Below are the code and all the weights of a small trained network. Each question names an input and a class and asks about switching units off, where a switched-off unit gives its printed mean instead of its output.

import numpy as np


def w(rows, s, z=0):
    codes = np.array(rows[::2]) - 128.0
    scale = np.full(codes.shape[1], s)
    scale[-1] = z or s
    return codes * scale


def norm(h):
    return h / np.sqrt((h * h).mean(-1, keepdims=True) + 1e-5)


def f(y):
    return y / 2 * (1 + np.tanh(0.7978845608 * (y + 0.044715 * y**3)))


def log_softmax(a):
    a = a - a.max(-1, keepdims=True)
    return a - np.log(np.exp(a).sum(-1, keepdims=True))


def net(x, mask):
    res = np.array(x, float).reshape(1, 6) / 4 @ E
    u = 0
    for l in range(3):
        y = f(norm(res) @ A[l][:, :-1].T + A[l][:, -1])
        res = res + np.where(mask[u : u + 4], y, B[l][:, -1]) @ B[l][:, :-1]
        u += 4
    return log_softmax(norm(res)[-1] @ U[:, :-1].T + U[:, -1])


A, B = {}, {}
E = w([
[49,121,237,137,123,123,136],'x0',
[76,139,173,60,119,107,233],'x1',
[164,198,111,199,170,135,65],'x2',
[200,157,161,86,170,170,184],'x3',
[98,86,148,93,109,254,136],'x4',
[127,120,90,130,197,102,129],'x5',
],0.0096)
A[0] = w([
[199,159,124,156,103,201,82,1],'L0N0',
[103,168,155,105,161,154,170,174],'L0N1',
[196,125,37,2,150,202,84,3],'L0N2',
[95,157,49,71,162,114,119,129],'L0N3',
],0.0086,0.0038)
B[0] = w([
[50,240,245,162,214,201,50,201],'L0N0',
[42,85,68,222,206,82,139,197],'L0N1',
[73,114,79,182,1,117,144,253],'L0N2',
[105,109,101,190,134,143,43,178],'L0N3',
],0.0083,0.0036)
A[1] = w([
[107,75,111,83,52,254,160,246],'L1N0',
[63,84,137,119,50,131,153,222],'L1N1',
[86,166,200,117,128,22,139,134],'L1N2',
[165,183,72,150,163,134,134,50],'L1N3',
],0.0087,0.0014)
B[1] = w([
[9,72,158,127,133,98,156,254],'L1N0',
[118,57,189,72,151,156,112,232],'L1N1',
[61,48,153,150,134,215,146,201],'L1N2',
[146,130,173,99,99,78,123,168],'L1N3',
],0.013,0.006)
A[2] = w([
[148,140,162,177,206,74,180,88],'L2N0',
[139,114,116,100,185,98,197,39],'L2N1',
[106,90,109,146,197,106,159,236],'L2N2',
[84,178,89,255,48,133,141,254],'L2N3',
],0.0099,0.0038)
B[2] = w([
[132,172,107,127,124,241,191,152],'L2N0',
[112,254,120,147,111,125,122,135],'L2N1',
[143,95,68,98,14,126,180,228],'L2N2',
[162,90,145,42,140,84,119,254],'L2N3',
],0.0089,0.007)
U = w([
[242,114,38,117,107,70,78,191],'0',
[35,5,151,98,96,160,147,229],'1',
[196,187,191,165,173,199,60,25],'2',
[163,171,80,144,112,207,214,3],'3',
],0.012,0.0032)

Each question gives the input, the list of numbers given to net, and the class t.
The units are the neurons (one row each of A and B). Each row of codes is followed by its name. A weight is (code - 128) times the scale printed after its matrix; where a second scale follows, it is the last column's (A, B and U).
mask holds one flag per neuron, layer by layer. A switched-off neuron (its flag False) gives its mean, the last column of its row in B, instead of its output. The means were averaged over made-up inputs and are rounded, as every weight is.
A unit's drop is (log p(t) with every unit on - log p(t) with that unit switched off) / (log p(t) with every unit on - log p(t) with every unit switched off).
The circuit of an input: a set's keep is (log p(t) with only the set's units on - log p(t) with every unit switched off) / (log p(t) with every unit on - log p(t) with every unit switched off). Starting from all 12 units, units are removed one at a time, each time the one whose removal leaves the highest keep (on an exact tie, the one counted first), for as long as the keep stays at least 0.8.
circuit, biggest first: the units of the circuit, biggest drop first
k most important neurons: the k neurons with the biggest drops, biggest first
top k neurons in layer l: the k neurons of layer l with the biggest drops, biggest first
drop when u is switched off: that unit's drop, to one decimal
input [-2,3,7,5,-3,-2], class 2: circuit, biggest first : (L1N0)
input [-3,1,-3,5,-7,4], class 3: circuit, biggest first : (L2N0 L2N1)
input [3,-8,-8,-3,-7,7], class 0: circuit, biggest first : (L1N0 L1N1)
input [-2,-6,2,7,4,2], class 2: top 2 neurons in layer 1 : (L1N2 L1N1)
input [5,-8,0,-3,-7,-2], class 0: 4 most important neurons : (L1N0 L1N1 L0N0 L2N3)
input [8,-3,4,6,-3,4], class 3: circuit, biggest first : (L2N0 L1N1 L0N0)
input [-5,1,-2,-3,-1,4], class 0: top 2 neurons in layer 1 : (L1N0 L1N2)
input [2,5,8,2,-2,4], class 3: circuit, biggest first : (L2N0 L1N0)
input [1,7,8,6,4,-6], class 3: 2 most important neurons : (L0N2 L0N1)
input [-5,1,6,7,-2,-4], class 2: 2 most important neurons : (L0N0 L2N2)
input [4,3,1,8,-8,5], class 3: 2 most important neurons : (L1N0 L2N0)
input [-2,-5,0,-4,-2,-8], class 0: 2 most important neurons : (L1N1 L2N3)
input [8,-4,8,-8,4,6], class 0: top 2 neurons in layer 2 : (L2N3 L2N0)
input [-2,6,8,3,-3,5], class 3: circuit, biggest first : (L2N0)
input [-2,4,7,7,1,6], class 3: 2 most important neurons : (L2N0 L0N1)
input [2,5,8,6,-8,-7], class 3: 2 most important neurons : (L2N0 L1N0)
input [1,0,6,6,2,6], class 2: top 3 neurons in layer 1 : (L1N0 L1N2 L1N3)
input [2,-5,5,5,2,1], class 2: drop when L2N3 is switched off : 0.0
input [-7,0,8,-4,7,3], class 0: drop when L0N2 is switched off : 0.4
input [-4,-6,-3,1,-5,-5], class 0: most important neuron : (L1N1)
input [1,-8,-5,5,-1,-6], class 2: drop when L0N0 is switched off : 1.3
